Here is a tiny trained network, its code and every weight. The questions are about switching its units off for an input and a target symbol, where a switched-off unit gives its printed mean instead of its output.

import numpy as np


def w(rows, s, z=0):
    codes = np.array(rows[::2]) - 128.0
    scale = np.full(codes.shape[1], s)
    scale[-1] = z or s
    return codes * scale


def norm(h):
    return h / np.sqrt((h * h).mean(-1, keepdims=True) + 1e-5)


def f(y):
    return y / 2 * (1 + np.tanh(0.7978845608 * (y + 0.044715 * y**3)))


def softmax(a):
    e = np.exp(a - a.max(-1, keepdims=True))
    return e / e.sum(-1, keepdims=True)


def log_softmax(a):
    a = a - a.max(-1, keepdims=True)
    return a - np.log(np.exp(a).sum(-1, keepdims=True))


def net(x, mask):
    ids = ['ΔΦΩβηθλμπτ'.index(c) for c in x.split()]
    T = len(ids)
    res = E[ids] + P[:T]
    q, k, v = (norm(res) @ M[0].T for M in (Q, K, V))
    z = softmax(np.where(np.tri(T) > 0, q @ k.T / 3**0.5, -1e9)) @ v
    res = res + np.where(mask[0], z, O[0][:, -1]) @ O[0][:, :-1]
    y = f(norm(res) @ A[0][:, :-1].T + A[0][:, -1])
    res = res + np.where(mask[1:17], y, B[0][:, -1]) @ B[0][:, :-1]
    return log_softmax(norm(res)[-1] @ U[:, :-1].T + U[:, -1])


Q, K, V, O, A, B = {}, {}, {}, {}, {}, {}
E = w([
[120,83,61,139,2,136,147,122,104,176],'Δ',
[100,118,117,132,165,143,161,155,150,132],'Φ',
[153,54,80,129,40,164,137,116,122,163],'Ω',
[104,103,124,169,163,92,126,128,141,140],'β',
[122,162,109,68,108,108,77,128,136,157],'η',
[97,139,123,155,160,90,154,148,146,137],'θ',
[109,145,110,135,161,111,191,150,150,121],'λ',
[197,149,101,56,115,100,123,85,133,131],'μ',
[132,80,115,167,175,107,142,106,145,131],'π',
[172,154,101,79,122,68,86,81,133,141],'τ',
],0.0062)
P = w([
[85,157,215,173,35,206,113,33,218,163],'0',
[201,203,44,201,161,190,58,178,141,79],'1',
[164,185,83,141,148,178,119,129,185,252],'2',
[53,84,127,104,104,132,104,190,59,43],'3',
[220,183,45,168,172,177,80,210,12,108],'4',
[97,134,102,62,110,137,116,165,165,228],'5',
[100,103,103,100,136,156,104,209,44,108],'6',
],0.0022)
Q[0] = w([
[115,105,158,207,133,159,160,184,1,46],'head 0',
[62,38,130,158,111,119,204,170,116,141],'head 0',
[194,171,32,147,144,161,87,156,77,180],'head 0',
],0.0089)
K[0] = w([
[203,167,58,163,180,151,122,159,74,210],'head 0',
[143,97,47,110,134,103,107,194,34,124],'head 0',
[122,121,170,109,88,121,177,86,138,254],'head 0',
],0.0091)
V[0] = w([
[63,167,152,111,125,180,74,203,123,175],'head 0',
[107,82,136,170,150,111,3,128,117,160],'head 0',
[160,44,158,113,140,223,121,135,137,126],'head 0',
],0.0057)
O[0] = w([
[79,71,77,212,132,59,231,69,226,2,9],'head 0',
[64,234,13,186,169,155,164,58,93,127,84],'head 0',
[135,122,98,150,46,42,174,140,41,163,56],'head 0',
],0.0051,0.0015)
A[0] = w([
[105,91,124,169,74,182,87,80,154,161,168],'neuron 0',
[86,165,66,208,186,130,199,125,111,153,188],'neuron 1',
[169,71,106,137,1,191,123,75,130,127,116],'neuron 2',
[45,125,149,112,124,136,115,79,106,84,170],'neuron 3',
[150,143,97,55,76,65,151,88,52,139,97],'neuron 4',
[138,88,114,101,188,106,146,92,88,130,150],'neuron 5',
[187,166,110,69,97,115,67,138,117,172,176],'neuron 6',
[129,65,169,159,197,108,139,199,183,127,202],'neuron 7',
[127,128,204,133,108,196,102,171,106,189,90],'neuron 8',
[113,223,77,114,91,122,108,51,73,101,97],'neuron 9',
[74,84,84,81,114,139,155,166,150,151,176],'neuron 10',
[76,101,106,233,193,144,207,107,201,80,103],'neuron 11',
[147,78,103,144,61,31,187,180,81,154,69],'neuron 12',
[117,62,186,193,217,131,172,169,231,94,3],'neuron 13',
[167,78,197,121,111,124,93,179,148,140,157],'neuron 14',
[137,106,110,112,146,120,152,86,220,60,81],'neuron 15',
],0.0063,0.0049)
B[0] = w([
[159,173,123,77,147,95,124,173,82,60,156],'neuron 0',
[163,122,127,89,86,93,81,114,121,65,207],'neuron 1',
[104,138,136,123,103,95,74,127,38,102,163],'neuron 2',
[189,150,91,113,138,115,131,142,154,139,134],'neuron 3',
[134,168,117,172,151,154,118,167,179,116,168],'neuron 4',
[95,176,150,163,78,112,119,156,160,123,145],'neuron 5',
[84,86,163,177,129,115,137,104,108,81,254],'neuron 6',
[118,130,158,181,114,187,124,175,194,208,188],'neuron 7',
[112,133,79,148,119,108,123,98,79,113,181],'neuron 8',
[108,90,145,96,106,161,198,144,162,194,159],'neuron 9',
[174,127,136,185,132,100,96,125,108,91,162],'neuron 10',
[118,127,188,129,161,133,190,161,108,189,198],'neuron 11',
[145,57,92,62,198,165,131,92,118,162,154],'neuron 12',
[91,102,62,53,70,106,104,2,87,27,155],'neuron 13',
[129,178,53,99,110,123,175,106,119,135,194],'neuron 14',
[135,156,123,147,143,139,75,160,74,150,157],'neuron 15',
],0.0062,0.0073)
U = w([
[180,197,160,86,193,79,189,171,125,155,239],'Δ',
[79,117,138,221,168,75,186,104,173,31,30],'Φ',
[190,63,45,106,191,97,95,117,143,125,238],'Ω',
[184,91,213,131,51,113,93,180,181,158,100],'β',
[58,134,190,79,183,197,117,56,141,117,156],'η',
[130,148,36,103,73,152,149,83,213,117,232],'θ',
[135,158,123,112,69,73,78,104,51,82,129],'λ',
[81,166,127,196,123,176,157,160,93,224,1],'μ',
[113,2,149,127,150,116,205,110,109,172,19],'π',
[172,186,145,134,189,172,37,153,170,129,140],'τ',
],0.0064,0.00071)

Each question gives the input, a string of symbols that net reads in full, and the target symbol t.
The units are the heads (3 rows each of Q, K, V and O) and the neurons (one row each of A and B). Each row of codes is followed by its name. A weight is (code - 128) times the scale printed after its matrix; where a second scale follows, it is the last column's (O, A, B and U).
mask holds one flag per unit, heads first, then neurons. A switched-off unit (its flag False) gives its mean, the last column of its rows in O or B, instead of its output. The means were averaged over made-up inputs and are rounded, as every weight is.
A unit's drop is (log p(t) with every unit on - log p(t) with that unit switched off) / (log p(t) with every unit on - log p(t) with every unit switched off).
The circuit of an input: a set's keep is (log p(t) with only the set's units on - log p(t) with every unit switched off) / (log p(t) with every unit on - log p(t) with every unit switched off). Starting from the 12 units with the biggest drops (on a tie, the unit counted first), units are removed one at a time, each time the one whose removal leaves the highest keep (on an exact tie, the one counted first), for as long as the keep stays at least 0.8.
units of the circuit, in order: the units of the circuit, biggest drop first
k most important neurons: the k neurons with the biggest drops, biggest first
drop of u: that unit's drop, to one decimal
input μ Ω Δ β λ, target β: 3 most important neurons : (neuron 1; neuron 7; neuron 14)
input θ β λ, target η: 4 most important neurons : (neuron 13; neuron 11; neuron 7; neuron 15)
input λ Δ η β μ β θ, target μ: units of the circuit, in order : (head 0; neuron 7; neuron 14)
input Φ μ μ, target Ω: units of the circuit, in order : (head 0; neuron 12; neuron 4; neuron 15)
input Δ η Δ Ω τ, target Φ: 2 most important neurons : (neuron 6; neuron 4)
input Φ θ θ Δ Φ, target η: 3 most important neurons : (neuron 13; neuron 11; neuron 7)
input Φ μ η π β, target Φ: 3 most important neurons : (neuron 13; neuron 11; neuron 1)
input θ Δ μ π η, target τ: units of the circuit, in order : (head 0; neuron 13)
input Ω β μ τ μ, target π: 2 most important neurons : (neuron 12; neuron 9)
input π Φ π π, target π: 2 most important neurons : (neuron 11; neuron 13)
input θ Φ β β θ, target Δ: 2 most important neurons : (neuron 11; neuron 6)
input μ π π Φ π μ Φ, target λ: most important neuron : (neuron 1)
input μ λ π θ, target θ: units of the circuit, in order : (head 0; neuron 13; neuron 14; neuron 7)
input μ β Δ, target λ: units of the circuit, in order : (neuron 2)
input Φ Δ Φ, target π: units of the circuit, in order : (head 0; neuron 12)
input β Δ τ, target θ: units of the circuit, in order : (head 0; neuron 9; neuron 1)
input θ β λ Ω θ θ π, target η: 4 most important neurons : (neuron 13; neuron 11; neuron 7; neuron 6)
input θ τ Φ Φ β, target π: 3 most important neurons : (neuron 11; neuron 13; neuron 7)
input β π μ Φ Φ β μ, target θ: units of the circuit, in order : (head 0; neuron 9; neuron 11)
input η π Φ, target Φ: units of the circuit, in order : (head 0)
input π Ω μ μ μ β, target μ: drop of neuron 1 : 0.4
